Below is a small trained network, with its code and all its weights. Each question gives an input and a target symbol and asks what happens when units are switched off, that is, made to give their printed mean instead of their output.

import numpy as np


def w(rows, s, z=0):
    codes = np.array(rows[::2]) - 128.0
    scale = np.full(codes.shape[1], s)
    scale[-1] = z or s
    return codes * scale


def norm(h):
    return h / np.sqrt((h * h).mean(-1, keepdims=True) + 1e-5)


def f(y):
    return y / 2 * (1 + np.tanh(0.7978845608 * (y + 0.044715 * y**3)))


def softmax(a):
    e = np.exp(a - a.max(-1, keepdims=True))
    return e / e.sum(-1, keepdims=True)


def log_softmax(a):
    a = a - a.max(-1, keepdims=True)
    return a - np.log(np.exp(a).sum(-1, keepdims=True))


def net(x, mask):
    ids = ['ΓΔΘαβελσφψω'.index(c) for c in x.split()]
    T = len(ids)
    res = E[ids] + P[:T]
    u = 0
    for l in range(2):
        q, k, v = (norm(res) @ M[l].T for M in (Q, K, V))
        z = softmax(np.where(np.tri(T) > 0, q @ k.T / 2**0.5, -1e9)) @ v
        res = res + np.where(mask[u], z, O[l][:, -1]) @ O[l][:, :-1]
        u += 1
        y = f(norm(res) @ A[l][:, :-1].T + A[l][:, -1])
        res = res + np.where(mask[u : u + 8], y, B[l][:, -1]) @ B[l][:, :-1]
        u += 8
    return log_softmax(norm(res)[-1] @ U[:, :-1].T + U[:, -1])


Q, K, V, O, A, B = {}, {}, {}, {}, {}, {}
E = w([
[70,161,99,135,219,175,117,126,151],'Γ',
[133,137,113,196,232,173,138,211,102],'Δ',
[152,55,128,152,152,109,48,113,60],'Θ',
[192,94,124,211,171,123,75,166,50],'α',
[130,195,187,129,127,159,82,178,15],'β',
[70,126,133,113,176,230,85,108,57],'ε',
[92,112,81,138,160,104,42,53,241],'λ',
[192,255,123,109,146,160,133,161,94],'σ',
[137,178,153,66,28,110,84,63,84],'φ',
[49,106,95,113,99,119,214,129,77],'ψ',
[183,136,67,71,86,79,155,156,125],'ω',
],0.0097)
P = w([
[59,131,9,190,48,191,37,254,167],'0',
[66,175,25,112,164,103,50,178,99],'1',
[107,103,79,148,86,189,77,193,179],'2',
[99,161,52,114,184,105,74,128,86],'3',
[138,104,98,154,83,193,110,169,141],'4',
[116,153,80,107,194,107,96,89,82],'5',
[166,102,115,156,92,197,132,148,128],'6',
[133,143,105,100,202,103,115,66,77],'7',
[188,89,143,155,99,196,153,133,114],'8',
[145,125,136,80,212,97,131,43,82],'9',
[202,78,165,151,107,192,178,112,108],'10',
[151,120,168,71,228,102,167,31,93],'11',
[214,76,196,136,116,181,198,94,114],'12',
[158,107,191,71,250,92,186,6,111],'13',
],0.0093)
Q[0] = w([
[180,106,149,149,247,150,72,54,61],'0.h0',
[109,98,208,161,110,185,108,130,176],'0.h0',
],0.015)
K[0] = w([
[190,120,230,107,162,94,241,47,142],'0.h0',
[87,120,189,200,186,190,1,134,144],'0.h0',
],0.0091)
V[0] = w([
[26,75,203,253,174,113,132,111,105],'0.h0',
[165,238,146,208,160,169,21,115,161],'0.h0',
],0.0045)
O[0] = w([
[73,188,138,206,158,73,145,58,151,5],'0.h0',
[128,88,254,103,219,65,106,92,192,197],'0.h0',
],0.0075,0.0025)
A[0] = w([
[97,110,186,231,130,163,196,233,154,104],'0.n0',
[37,123,114,104,142,162,94,53,58,3],'0.n1',
[127,254,107,81,126,105,130,92,128,166],'0.n2',
[190,71,99,215,37,81,121,144,185,121],'0.n3',
[119,64,196,112,47,181,75,126,139,137],'0.n4',
[66,2,152,176,82,132,103,121,115,109],'0.n5',
[138,211,72,129,185,38,109,92,41,65],'0.n6',
[114,119,120,51,219,66,95,101,95,30],'0.n7',
],0.0087,0.0064)
B[0] = w([
[81,33,192,61,28,242,70,158,208,201],'0.n0',
[163,148,174,183,231,185,121,141,141,155],'0.n1',
[106,29,88,212,149,96,75,99,75,216],'0.n2',
[178,173,234,182,232,31,209,150,145,190],'0.n3',
[98,100,78,204,75,78,104,200,63,228],'0.n4',
[165,234,62,226,110,173,254,137,127,206],'0.n5',
[24,66,113,181,128,146,181,121,193,255],'0.n6',
[136,159,207,106,49,60,167,239,147,223],'0.n7',
],0.0066,0.0037)
Q[1] = w([
[31,71,254,97,169,48,215,243,33],'1.h0',
[88,146,74,22,87,166,25,174,54],'1.h0',
],0.0082)
K[1] = w([
[148,70,202,111,88,182,170,15,1],'1.h0',
[141,48,68,154,72,150,57,218,162],'1.h0',
],0.0088)
V[1] = w([
[77,72,167,143,84,67,79,87,8],'1.h0',
[46,254,127,119,191,188,87,201,96],'1.h0',
],0.0065)
O[1] = w([
[99,194,134,113,59,206,16,117,120,208],'1.h0',
[163,130,192,97,154,153,193,3,68,255],'1.h0',
],0.0072,0.0026)
A[1] = w([
[79,118,103,72,89,166,83,117,160,114],'1.n0',
[203,190,159,71,137,58,155,165,112,162],'1.n1',
[119,137,72,133,60,69,127,123,154,27],'1.n2',
[158,98,147,116,156,159,150,146,76,205],'1.n3',
[66,127,94,116,111,100,92,78,129,161],'1.n4',
[204,148,137,143,48,158,207,151,128,70],'1.n5',
[72,134,162,102,163,154,98,86,151,30],'1.n6',
[194,92,23,5,165,168,96,113,89,1],'1.n7',
],0.013,0.0064)
B[1] = w([
[120,151,136,99,182,83,122,87,85,157],'1.n0',
[156,136,103,56,136,145,176,178,119,187],'1.n1',
[57,32,250,162,113,109,196,149,83,126],'1.n2',
[172,148,86,82,110,134,130,99,154,244],'1.n3',
[183,165,131,132,130,212,145,142,144,154],'1.n4',
[131,163,154,43,92,120,111,61,154,187],'1.n5',
[147,104,136,153,61,98,152,139,103,139],'1.n6',
[207,41,131,118,31,95,42,61,150,196],'1.n7',
],0.015,0.011)
U = w([
[140,90,169,130,178,84,198,56,55,59],'Γ',
[91,52,168,87,188,188,115,130,170,69],'Δ',
[150,216,79,167,97,52,163,112,106,78],'Θ',
[179,155,219,160,135,147,136,141,207,124],'α',
[115,188,140,113,207,99,46,122,83,136],'β',
[117,118,53,160,169,213,157,104,122,136],'ε',
[71,124,101,159,175,65,113,136,186,255],'λ',
[164,33,58,137,112,79,62,102,124,139],'σ',
[134,112,170,178,44,151,165,200,96,117],'φ',
[2,145,111,105,80,119,159,107,194,161],'ψ',
[156,121,124,70,143,125,196,239,100,141],'ω',
],0.0075,0.0049)

Each question gives the input, a string of symbols that net reads in full, and the target symbol t.
The units are the heads (2 rows each of Q, K, V and O) and the neurons (one row each of A and B). Each row of codes is followed by its name. A weight is (code - 128) times the scale printed after its matrix; where a second scale follows, it is the last column's (O, A, B and U).
mask holds one flag per unit, layer by layer, with each layer's heads first. A switched-off unit (its flag False) gives its mean, the last column of its rows in O or B, instead of its output. The means were averaged over made-up inputs and are rounded, as every weight is.
A unit's drop is (log p(t) with every unit on - log p(t) with that unit switched off) / (log p(t) with every unit on - log p(t) with every unit switched off).
The circuit of an input: a set's keep is (log p(t) with only the set's units on - log p(t) with every unit switched off) / (log p(t) with every unit on - log p(t) with every unit switched off). Starting from the 12 units with the biggest drops (on a tie, the unit counted first), units are removed one at a time, each time the one whose removal leaves the highest keep (on an exact tie, the one counted first), for as long as the keep stays at least 0.8.
units of the circuit, in order: the units of the circuit, biggest drop first
unit that matters most: the unit with the biggest drop
k most important neurons: the k neurons with the biggest drops, biggest first
top k neurons in layer l: the k neurons of layer l with the biggest drops, biggest first
input σ Θ α λ α α Θ α Θ β, target φ: unit that matters most => 0.n4
input Θ φ σ Γ σ α σ α, target ω: units of the circuit, in order => 0.n7; 1.n1; 1.n7
input α α α Γ ω Γ Γ ω α ε β Γ Θ σ, target ω: units of the circuit, in order => 0.n7; 1.n1
input α Δ Θ Θ β Γ, target φ: 2 most important neurons => 1.n6; 0.n7
input φ ψ α ψ φ ω Θ φ ω Γ α ε ω ε, target σ: units of the circuit, in order => 0.h0; 1.n7
input ω ω α Γ Γ φ α σ, target β: 2 most important neurons => 0.n2; 1.n0
input ε ω α ω σ α ω ψ Γ ε σ α, target ω: units of the circuit, in order => 0.n7; 1.n1
input ω α Θ α φ σ Θ β ε, target ε: units of the circuit, in order => 1.n7; 0.n7; 1.n5
input φ Θ Γ ψ ψ σ λ β α, target α: units of the circuit, in order => 0.n0; 0.n3; 1.n7
input α φ σ α α ω λ σ, target σ: units of the circuit, in order => 0.h0; 1.n7
input ψ λ α λ λ α ω α ω Θ ψ σ, target ε: 2 most important neurons => 0.n6; 0.n2
input Θ α Δ β α Θ σ, target σ: 2 most important neurons => 0.n7; 0.n3
input ω α φ ψ σ σ ψ Γ, target ε: top 2 neurons in layer 0 => 0.n6; 0.n2
input α σ Θ α α σ ε Δ ψ, target ψ: top 2 neurons in layer 0 => 0.n5; 0.n0
input ω ε Θ α σ α α ε, target Γ: unit that matters most => 0.n1
input α Θ Δ Γ Γ φ Γ λ, target β: 4 most important neurons => 0.n7; 1.n0; 0.n5; 0.n2
input λ φ ω, target ω: top 3 neurons in layer 1 => 1.n7; 1.n1; 1.n3
input Θ β Θ β ω σ Θ ω Θ ε φ, target φ: units of the circuit, in order => 0.n4; 1.h0; 1.n2; 1.n7
input λ ω σ φ α α, target β: top 2 neurons in layer 1 => 1.n0; 1.n7
input Γ σ ψ β φ ω Γ ε Δ α λ σ β Γ, target ω: unit that matters most => 0.n7
input ω Δ σ β ε σ α σ ω ω ω ε φ σ, target β: 4 most important neurons => 0.n7; 0.n5; 0.n3; 0.n2
input Θ Θ ω Δ ω σ α α ω σ α α ε α, target Γ: top 3 neurons in layer 0 => 0.n6; 0.n7; 0.n2
input ψ ω α α α α α α β α, target φ: top 2 neurons in layer 0 => 0.n6; 0.n5
input ω σ ε α Θ, target Θ: 3 most important neurons => 0.n5; 0.n4; 1.n7
input Θ α Δ β, target φ: 2 most important neurons => 0.n6; 0.n2
input α σ σ ω ω ω α α φ β ε ψ σ Γ, target ε: 2 most important neurons => 1.n7; 0.n2
input Γ σ σ α ω, target ω: unit that matters most => 0.n3
